Below is a small trained network, with its code and all its weights. Each question gives an input and a class and asks what happens when units are switched off, that is, made to give their printed mean instead of their output.

import numpy as np


def w(rows, s, z=0):
    codes = np.array(rows[::2]) - 128.0
    scale = np.full(codes.shape[1], s)
    scale[-1] = z or s
    return codes * scale


def norm(h):
    return h / np.sqrt((h * h).mean(-1, keepdims=True) + 1e-5)


def f(y):
    return y / 2 * (1 + np.tanh(0.7978845608 * (y + 0.044715 * y**3)))


def log_softmax(a):
    a = a - a.max(-1, keepdims=True)
    return a - np.log(np.exp(a).sum(-1, keepdims=True))


def net(x, mask):
    res = np.array(x, float).reshape(1, 4) / 4 @ E
    u = 0
    for l in range(3):
        y = f(norm(res) @ A[l][:, :-1].T + A[l][:, -1])
        res = res + np.where(mask[u : u + 9], y, B[l][:, -1]) @ B[l][:, :-1]
        u += 9
    return log_softmax(norm(res)[-1] @ U[:, :-1].T + U[:, -1])


A, B = {}, {}
E = w([
[55,50,38],'x0',
[139,125,62],'x1',
[128,253,72],'x2',
[28,185,161],'x3',
],0.0052)
A[0] = w([
[68,157,78,124],'L0N0',
[133,89,218,44],'L0N1',
[195,137,121,168],'L0N2',
[195,113,96,139],'L0N3',
[173,76,143,119],'L0N4',
[113,120,73,137],'L0N5',
[125,155,180,255],'L0N6',
[70,100,253,108],'L0N7',
[153,96,98,133],'L0N8',
],0.012,0.0024)
B[0] = w([
[133,98,75,194],'L0N0',
[36,113,119,191],'L0N1',
[157,115,174,198],'L0N2',
[134,13,193,196],'L0N3',
[125,91,149,177],'L0N4',
[175,101,41,170],'L0N5',
[149,189,200,211],'L0N6',
[3,133,121,254],'L0N7',
[123,78,114,161],'L0N8',
],0.0071,0.0042)
A[1] = w([
[245,229,183,61],'L1N0',
[65,76,65,213],'L1N1',
[151,153,254,158],'L1N2',
[111,154,37,64],'L1N3',
[116,60,184,5],'L1N4',
[74,38,46,75],'L1N5',
[11,175,215,28],'L1N6',
[30,137,233,245],'L1N7',
[99,133,139,53],'L1N8',
],0.0086,0.0019)
B[1] = w([
[211,185,205,198],'L1N0',
[104,181,74,215],'L1N1',
[99,200,81,205],'L1N2',
[122,54,76,153],'L1N3',
[120,153,168,148],'L1N4',
[129,233,195,218],'L1N5',
[48,3,157,222],'L1N6',
[57,210,176,252],'L1N7',
[62,115,170,124],'L1N8',
],0.0065,0.005)
A[2] = w([
[112,87,183,123],'L2N0',
[167,142,108,118],'L2N1',
[198,111,131,118],'L2N2',
[159,156,104,34],'L2N3',
[157,114,154,114],'L2N4',
[102,216,143,147],'L2N5',
[145,192,155,105],'L2N6',
[88,110,2,255],'L2N7',
[127,81,122,212],'L2N8',
],0.014,0.002)
B[2] = w([
[112,73,97,167],'L2N0',
[1,177,163,144],'L2N1',
[82,89,115,162],'L2N2',
[105,118,156,135],'L2N3',
[92,160,63,135],'L2N4',
[195,31,137,206],'L2N5',
[204,126,233,166],'L2N6',
[151,248,93,255],'L2N7',
[167,111,107,151],'L2N8',
],0.0075,0.0069)
U = w([
[237,206,239,17],'0',
[168,228,8,218],'1',
[199,6,78,13],'2',
[96,127,183,215],'3',
[23,149,158,7],'4',
],0.015,0.0021)

Each question gives the input, the list of numbers given to net, and the class t.
The units are the neurons (one row each of A and B). Each row of codes is followed by its name. A weight is (code - 128) times the scale printed after its matrix; where a second scale follows, it is the last column's (A, B and U).
mask holds one flag per neuron, layer by layer. A switched-off neuron (its flag False) gives its mean, the last column of its row in B, instead of its output. The means were averaged over made-up inputs and are rounded, as every weight is.
A unit's drop is (log p(t) with every unit on - log p(t) with that unit switched off) / (log p(t) with every unit on - log p(t) with every unit switched off).
The circuit of an input: a set's keep is (log p(t) with only the set's units on - log p(t) with every unit switched off) / (log p(t) with every unit on - log p(t) with every unit switched off). Starting from the 12 units with the biggest drops (on a tie, the unit counted first), units are removed one at a time, each time the one whose removal leaves the highest keep (on an exact tie, the one counted first), for as long as the keep stays at least 0.8.
units of the circuit, in order: the units of the circuit, biggest drop first
unit that matters most: the unit with the biggest drop
k most important neurons: the k neurons with the biggest drops, biggest first
top k neurons in layer l: the k neurons of layer l with the biggest drops, biggest first
drop of u: that unit's drop, to one decimal
input [-8,-3,-7,-4], class 4: units of the circuit, in order : (L0N1; L0N7)
input [-4,2,-6,-4], class 4: units of the circuit, in order : (L2N5; L1N0)
input [-3,6,2,3], class 0: unit that matters most : L0N7
input [-2,2,-4,-2], class 4: top 2 neurons in layer 2 : (L2N5; L2N6)
input [1,7,-6,1], class 1: top 4 neurons in layer 1 : (L1N7; L1N1; L1N0; L1N6)
input [2,-6,8,-6], class 0: 2 most important neurons : (L1N0; L0N7)
input [-1,2,8,-6], class 0: 2 most important neurons : (L1N0; L1N6)
input [-8,0,-4,-1], class 4: 2 most important neurons : (L0N1; L0N7)
input [-7,0,-6,-2], class 4: drop of L0N1 : 0.2
input [-6,7,-7,4], class 4: drop of L0N7 : 0.1
input [-3,4,4,6], class 0: drop of L2N5 : 0.0
input [-4,6,-1,-3], class 2: 2 most important neurons : (L0N3; L1N5)
input [-6,6,-6,-2], class 4: top 2 neurons in layer 0 : (L0N1; L0N5)
input [-8,-8,-5,8], class 4: units of the circuit, in order : (L0N7)
